Below is a small trained network, with its code and all its weights. Each question gives an input and a class and asks what happens when units are switched off, that is, made to give their printed mean instead of their output.

import numpy as np


def w(rows, s, z=0):
    codes = np.array(rows[::2]) - 128.0
    scale = np.full(codes.shape[1], s)
    scale[-1] = z or s
    return codes * scale


def norm(h):
    return h / np.sqrt((h * h).mean(-1, keepdims=True) + 1e-5)


def f(y):
    return y / 2 * (1 + np.tanh(0.7978845608 * (y + 0.044715 * y**3)))


def log_softmax(a):
    a = a - a.max(-1, keepdims=True)
    return a - np.log(np.exp(a).sum(-1, keepdims=True))


def net(x, mask):
    res = np.array(x, float).reshape(1, 4) / 4 @ E
    u = 0
    for l in range(2):
        y = f(norm(res) @ A[l][:, :-1].T + A[l][:, -1])
        res = res + np.where(mask[u : u + 9], y, B[l][:, -1]) @ B[l][:, :-1]
        u += 9
    return log_softmax(norm(res)[-1] @ U[:, :-1].T + U[:, -1])


A, B = {}, {}
E = w([
[182,51,139,106,221],'x0',
[51,24,31,156,84],'x1',
[54,59,79,192,130],'x2',
[143,133,5,172,78],'x3',
],0.0026)
A[0] = w([
[86,139,169,192,136,104],'L0N0',
[125,135,144,124,159,89],'L0N1',
[101,52,213,101,205,100],'L0N2',
[138,253,209,104,86,16],'L0N3',
[107,135,113,112,135,103],'L0N4',
[132,200,199,141,89,35],'L0N5',
[220,70,116,59,75,6],'L0N6',
[137,213,219,155,90,13],'L0N7',
[231,137,53,189,123,109],'L0N8',
],0.0042,0.0021)
B[0] = w([
[168,100,118,59,133,130],'L0N0',
[118,108,169,155,115,116],'L0N1',
[158,19,248,164,233,218],'L0N2',
[55,254,121,45,179,250],'L0N3',
[161,129,143,137,95,113],'L0N4',
[110,167,126,73,146,166],'L0N5',
[214,128,49,63,180,96],'L0N6',
[79,157,123,41,162,186],'L0N7',
[138,217,110,227,236,162],'L0N8',
],0.0028,0.0017)
A[1] = w([
[205,126,99,67,185,108],'L1N0',
[127,207,37,108,84,90],'L1N1',
[137,243,208,25,100,4],'L1N2',
[102,114,41,171,115,129],'L1N3',
[183,108,131,165,161,116],'L1N4',
[131,165,173,129,104,114],'L1N5',
[52,60,32,144,15,89],'L1N6',
[166,134,143,154,159,102],'L1N7',
[31,81,36,146,3,25],'L1N8',
],0.0055,0.0025)
B[1] = w([
[108,129,107,96,1,158],'L1N0',
[154,37,162,164,209,186],'L1N1',
[7,237,84,67,162,251],'L1N2',
[105,200,131,180,103,182],'L1N3',
[60,119,107,95,94,141],'L1N4',
[115,127,110,123,153,143],'L1N5',
[72,189,233,159,13,241],'L1N6',
[74,112,104,117,101,132],'L1N7',
[119,120,236,176,42,231],'L1N8',
],0.0056,0.0034)
U = w([
[72,240,152,44,194,209],'0',
[173,166,42,194,150,78],'1',
[206,103,71,45,79,80],'2',
[139,9,224,91,206,161],'3',
[101,62,76,157,140,1],'4',
[71,139,219,217,38,182],'5',
],0.012,0.0048)

Each question gives the input, the list of numbers given to net, and the class t.
The units are the neurons (one row each of A and B). Each row of codes is followed by its name. A weight is (code - 128) times the scale printed after its matrix; where a second scale follows, it is the last column's (A, B and U).
mask holds one flag per neuron, layer by layer. A switched-off neuron (its flag False) gives its mean, the last column of its row in B, instead of its output. The means were averaged over made-up inputs and are rounded, as every weight is.
A unit's drop is (log p(t) with every unit on - log p(t) with that unit switched off) / (log p(t) with every unit on - log p(t) with every unit switched off).
The circuit of an input: a set's keep is (log p(t) with only the set's units on - log p(t) with every unit switched off) / (log p(t) with every unit on - log p(t) with every unit switched off). Starting from the 12 units with the biggest drops (on a tie, the unit counted first), units are removed one at a time, each time the one whose removal leaves the highest keep (on an exact tie, the one counted first), for as long as the keep stays at least 0.8.
circuit, biggest first: the units of the circuit, biggest drop first
top k neurons: the k neurons with the biggest drops, biggest first
k most important neurons of layer l: the k neurons of layer l with the biggest drops, biggest first
drop of u: that unit's drop, to one decimal
input [7,-2,2,2], class 3: circuit, biggest first => L1N2
input [8,-3,-2,-2], class 3: circuit, biggest first => L1N2, L0N2
input [8,-6,0,7], class 2: top 2 neurons => L1N0, L1N2
input [2,0,-3,7], class 1: circuit, biggest first => L0N8, L1N6
input [3,-1,-1,-3], class 3: circuit, biggest first => L0N2, L1N6
input [-2,-6,7,3], class 1: circuit, biggest first => L1N6, L1N8, L1N2
input [-6,4,-3,-4], class 0: circuit, biggest first => L1N2, L0N3
input [-2,-3,6,-6], class 3: top 2 neurons => L0N2, L1N2
input [8,-3,-6,3], class 2: 2 most important neurons of layer 1 => L1N0, L1N2
input [2,7,2,-6], class 3: drop of L1N0 => 0.2
input [7,-6,-1,6], class 2: drop of L1N6 => 0.1
input [8,-3,-7,1], class 2: drop of L1N3 => 0.1
